Below are the code and all the weights of a small trained network. Each question names an input and a class and asks about switching units off, where a switched-off unit gives its printed mean instead of its output.

import numpy as np


def w(rows, s, z=0):
    codes = np.array(rows[::2]) - 128.0
    scale = np.full(codes.shape[1], s)
    scale[-1] = z or s
    return codes * scale


def norm(h):
    return h / np.sqrt((h * h).mean(-1, keepdims=True) + 1e-5)


def f(y):
    return y / 2 * (1 + np.tanh(0.7978845608 * (y + 0.044715 * y**3)))


def log_softmax(a):
    a = a - a.max(-1, keepdims=True)
    return a - np.log(np.exp(a).sum(-1, keepdims=True))


def net(x, mask):
    res = np.array(x, float).reshape(1, 4) / 4 @ E
    u = 0
    for l in range(4):
        y = f(norm(res) @ A[l][:, :-1].T + A[l][:, -1])
        res = res + np.where(mask[u : u + 7], y, B[l][:, -1]) @ B[l][:, :-1]
        u += 7
    return log_softmax(norm(res)[-1] @ U[:, :-1].T + U[:, -1])


A, B = {}, {}
E = w([
[150,234,227,214,145,201],'x0',
[85,145,83,185,195,254],'x1',
[134,144,117,118,120,132],'x2',
[206,62,155,160,16,167],'x3',
],0.0077)
A[0] = w([
[102,75,1,159,129,157,66],'L0N1',
[160,109,127,86,116,7,154],'L0N2',
[109,216,145,122,229,10,165],'L0N3',
[160,83,93,151,147,138,40],'L0N4',
[100,185,54,113,225,68,253],'L0N5',
[100,119,146,57,128,180,119],'L0N6',
[127,214,217,159,84,44,85],'L0N7',
],0.0094,0.002)
B[0] = w([
[129,57,134,81,118,165,213],'L0N1',
[85,184,107,197,93,142,229],'L0N2',
[107,218,134,9,95,234,238],'L0N3',
[153,141,114,89,89,159,138],'L0N4',
[74,40,190,196,206,40,254],'L0N5',
[124,98,131,147,130,122,135],'L0N6',
[187,63,140,88,200,129,195],'L0N7',
],0.015,0.0072)
A[1] = w([
[213,124,246,56,146,41,20],'L1N1',
[148,130,91,186,62,82,4],'L1N2',
[37,156,48,67,151,126,206],'L1N3',
[211,107,112,155,143,122,175],'L1N4',
[129,124,203,117,232,121,154],'L1N5',
[86,179,160,135,105,30,155],'L1N6',
[150,135,189,183,154,144,102],'L1N7',
],0.013,0.0029)
B[1] = w([
[188,176,171,80,104,44,177],'L1N1',
[102,170,26,70,95,116,162],'L1N2',
[205,109,218,159,94,102,222],'L1N3',
[141,90,184,151,93,122,159],'L1N4',
[119,111,8,156,119,141,255],'L1N5',
[124,110,166,173,99,220,175],'L1N6',
[141,187,160,127,123,106,163],'L1N7',
],0.016,0.0092)
A[2] = w([
[124,138,124,249,103,116,28],'L2N1',
[80,223,35,114,141,188,203],'L2N2',
[202,174,97,123,137,180,36],'L2N3',
[119,223,151,175,67,169,247],'L2N4',
[99,127,92,189,236,77,84],'L2N5',
[121,234,71,77,153,143,59],'L2N6',
[185,137,174,31,193,74,34],'L2N7',
],0.013,0.0014)
B[2] = w([
[81,203,179,54,143,161,200],'L2N1',
[214,172,165,118,44,21,233],'L2N2',
[46,133,148,142,96,138,174],'L2N3',
[57,34,108,160,206,72,255],'L2N4',
[221,110,63,150,118,131,220],'L2N5',
[162,56,38,123,147,245,197],'L2N6',
[118,156,171,30,206,35,203],'L2N7',
],0.012,0.0068)
A[3] = w([
[200,227,118,163,123,154,54],'L3N1',
[191,121,100,79,128,131,88],'L3N2',
[119,74,140,78,135,94,26],'L3N3',
[189,106,188,34,116,182,179],'L3N4',
[78,192,76,5,175,193,7],'L3N5',
[173,160,133,142,76,129,43],'L3N6',
[50,166,224,170,118,146,64],'L3N7',
],0.017,0.0015)
B[3] = w([
[152,216,150,167,141,208,186],'L3N1',
[54,107,172,143,153,112,216],'L3N2',
[141,198,114,147,155,143,206],'L3N3',
[178,120,166,114,57,172,245],'L3N4',
[78,107,11,18,218,158,180],'L3N5',
[120,170,80,132,175,107,171],'L3N6',
[4,125,188,135,150,108,255],'L3N7',
],0.022,0.0071)
U = w([
[39,110,194,146,141,99,254],'0',
[152,139,97,1,191,151,83],'1',
[142,27,67,185,186,131,47],'2',
[174,208,112,177,175,165,128],'3',
[121,135,50,115,39,37,100],'4',
[205,187,213,69,96,45,74],'5',
[185,65,167,94,37,186,103],'6',
],0.018,0.0028)

Each question gives the input, the list of numbers given to net, and the class t.
The units are the neurons (one row each of A and B). Each row of codes is followed by its name. A weight is (code - 128) times the scale printed after its matrix; where a second scale follows, it is the last column's (A, B and U).
mask holds one flag per neuron, layer by layer. A switched-off neuron (its flag False) gives its mean, the last column of its row in B, instead of its output. The means were averaged over made-up inputs and are rounded, as every weight is.
A unit's drop is (log p(t) with every unit on - log p(t) with that unit switched off) / (log p(t) with every unit on - log p(t) with every unit switched off).
The circuit of an input: a set's keep is (log p(t) with only the set's units on - log p(t) with every unit switched off) / (log p(t) with every unit on - log p(t) with every unit switched off). Starting from the 12 units with the biggest drops (on a tie, the unit counted first), units are removed one at a time, each time the one whose removal leaves the highest keep (on an exact tie, the one counted first), for as long as the keep stays at least 0.8.
units of the circuit, in order: the units of the circuit, biggest drop first
unit that matters most: the unit with the biggest drop
top k neurons: the k neurons with the biggest drops, biggest first
k most important neurons of layer l: the k neurons of layer l with the biggest drops, biggest first
input [6,0,6,5], class 5: units of the circuit, in order => (L0N2; L1N1)
input [3,-2,2,-6], class 1: unit that matters most => L0N3
input [6,-5,5,-7], class 1: top 2 neurons => (L0N3; L3N5)
input [-8,-2,-4,1], class 4: top 4 neurons => (L1N2; L0N5; L0N3; L3N7)
input [-2,-7,-7,8], class 4: top 3 neurons => (L1N2; L0N5; L0N2)
input [1,-2,4,1], class 5: 3 most important neurons of layer 0 => (L0N3; L0N7; L0N5)
input [1,-6,-2,-2], class 1: top 4 neurons => (L0N7; L0N3; L3N5; L1N6)
input [0,-8,-7,8], class 4: units of the circuit, in order => (L1N2; L0N3; L0N5)
input [-1,1,5,-7], class 2: top 3 neurons => (L1N5; L0N5; L0N2)
input [2,0,2,1], class 5: units of the circuit, in order => (L1N1; L0N2)
input [4,-7,6,-5], class 1: 2 most important neurons of layer 0 => (L0N7; L0N3)
input [8,0,-6,1], class 5: top 3 neurons => (L0N3; L0N7; L0N2)
input [-1,0,8,4], class 4: top 4 neurons => (L0N3; L0N7; L0N5; L2N2)
input [-3,-8,1,8], class 4: top 3 neurons => (L1N2; L0N5; L0N2)
input [-4,3,-3,-6], class 2: top 2 neurons => (L0N5; L1N5)
input [0,-3,-3,2], class 4: units of the circuit, in order => (L1N2; L0N5; L0N3)
input [8,-2,-4,-1], class 1: unit that matters most => L3N5
input [2,3,2,-2], class 3: top 2 neurons => (L0N2; L1N5)
input [5,4,-3,-2], class 3: top 2 neurons => (L2N2; L3N1)
input [-4,7,3,1], class 6: most important neuron of layer 1 => (L1N5)
input [-5,1,-6,5], class 6: 2 most important neurons of layer 0 => (L0N1; L0N5)
